Here is a tiny trained network, its code and every weight. The questions are about switching its units off for an input and a class, where a switched-off unit gives its printed mean instead of its output.

import numpy as np


def w(rows, s, z=0):
    codes = np.array(rows[::2]) - 128.0
    scale = np.full(codes.shape[1], s)
    scale[-1] = z or s
    return codes * scale


def norm(h):
    return h / np.sqrt((h * h).mean(-1, keepdims=True) + 1e-5)


def f(y):
    return y / 2 * (1 + np.tanh(0.7978845608 * (y + 0.044715 * y**3)))


def log_softmax(a):
    a = a - a.max(-1, keepdims=True)
    return a - np.log(np.exp(a).sum(-1, keepdims=True))


def net(x, mask):
    res = np.array(x, float).reshape(1, 3) / 4 @ E
    u = 0
    for l in range(4):
        y = f(norm(res) @ A[l][:, :-1].T + A[l][:, -1])
        res = res + np.where(mask[u : u + 3], y, B[l][:, -1]) @ B[l][:, :-1]
        u += 3
    return log_softmax(norm(res)[-1] @ U[:, :-1].T + U[:, -1])


A, B = {}, {}
E = w([
[231,159,119],'x0',
[217,122,23],'x1',
[130,255,112],'x2',
],0.0034)
A[0] = w([
[61,125,76,254],'0.n1',
[140,52,159,145],'0.n2',
[89,217,254,37],'0.n3',
],0.0096,0.00068)
B[0] = w([
[96,100,51,159],'0.n1',
[128,121,177,196],'0.n2',
[96,97,12,253],'0.n3',
],0.011,0.004)
A[1] = w([
[135,224,161,99],'1.n1',
[19,126,247,2],'1.n2',
[79,255,117,46],'1.n3',
],0.0041,0.0022)
B[1] = w([
[53,34,58,3],'1.n1',
[146,214,101,14],'1.n2',
[1,134,165,2],'1.n3',
],0.0046,0.00059)
A[2] = w([
[146,103,49,170],'2.n1',
[52,191,57,104],'2.n2',
[41,253,68,251],'2.n3',
],0.0067,0.0018)
B[2] = w([
[66,237,129,251],'2.n1',
[254,11,137,213],'2.n2',
[248,47,195,249],'2.n3',
],0.0057,0.0029)
A[3] = w([
[226,191,80,117],'3.n1',
[25,2,178,4],'3.n2',
[76,83,158,63],'3.n3',
],0.0089,0.0028)
B[3] = w([
[56,211,197,254],'3.n1',
[136,201,122,234],'3.n2',
[102,254,95,143],'3.n3',
],0.0089,0.004)
U = w([
[246,53,234,3],'0',
[127,20,22,247],'1',
[110,226,147,134],'2',
],0.011,0.0034)

Each question gives the input, the list of numbers given to net, and the class t.
The units are the neurons (one row each of A and B). Each row of codes is followed by its name. A weight is (code - 128) times the scale printed after its matrix; where a second scale follows, it is the last column's (A, B and U).
mask holds one flag per neuron, layer by layer. A switched-off neuron (its flag False) gives its mean, the last column of its row in B, instead of its output. The means were averaged over made-up inputs and are rounded, as every weight is.
A unit's drop is (log p(t) with every unit on - log p(t) with that unit switched off) / (log p(t) with every unit on - log p(t) with every unit switched off).
The circuit of an input: a set's keep is (log p(t) with only the set's units on - log p(t) with every unit switched off) / (log p(t) with every unit on - log p(t) with every unit switched off). Starting from all 12 units, units are removed one at a time, each time the one whose removal leaves the highest keep (on an exact tie, the one counted first), for as long as the keep stays at least 0.8.
circuit, biggest first: the units of the circuit, biggest drop first
unit that matters most: the unit with the biggest drop
k most important neurons: the k neurons with the biggest drops, biggest first
top k neurons in layer l: the k neurons of layer l with the biggest drops, biggest first
input [-6,-4,0], class 1: unit that matters most	0.n3
input [8,-2,5], class 0: 2 most important neurons	(2.n3 2.n2)
input [-5,6,8], class 0: 2 most important neurons	(2.n3 0.n3)
input [-4,4,5], class 0: 2 most important neurons	(0.n3 2.n3)
input [4,1,8], class 0: circuit, biggest first	(2.n3 2.n2)
input [0,6,-5], class 2: circuit, biggest first	(2.n2 0.n3)
input [-1,8,-1], class 2: 2 most important neurons	(0.n3 3.n1)
input [-4,6,4], class 0: 3 most important neurons	(0.n3 2.n3 2.n2)
input [8,-7,-4], class 1: 3 most important neurons	(0.n3 3.n1 2.n3)
input [-6,2,-7], class 2: circuit, biggest first	(0.n3 3.n2)
input [3,-1,-5], class 0: 2 most important neurons	(0.n3 3.n1)
input [6,5,-7], class 0: top 2 neurons in layer 3	(3.n2 3.n3)
input [3,2,7], class 0: 2 most important neurons	(2.n3 1.n3)
input [4,-7,-8], class 2: top 2 neurons in layer 2	(2.n3 2.n2)
input [-5,4,8], class 0: 3 most important neurons	(2.n3 2.n2 0.n3)
input [0,-2,-7], class 2: unit that matters most	2.n3
input [7,6,-3], class 2: 3 most important neurons	(3.n1 2.n3 2.n2)
input [-7,-4,-6], class 2: 2 most important neurons	(3.n2 0.n3)
input [-5,6,-8], class 2: top 2 neurons in layer 2	(2.n2 2.n3)
input [4,0,-2], class 0: unit that matters most	0.n3
input [-2,2,7], class 0: top 2 neurons in layer 2	(2.n3 2.n2)
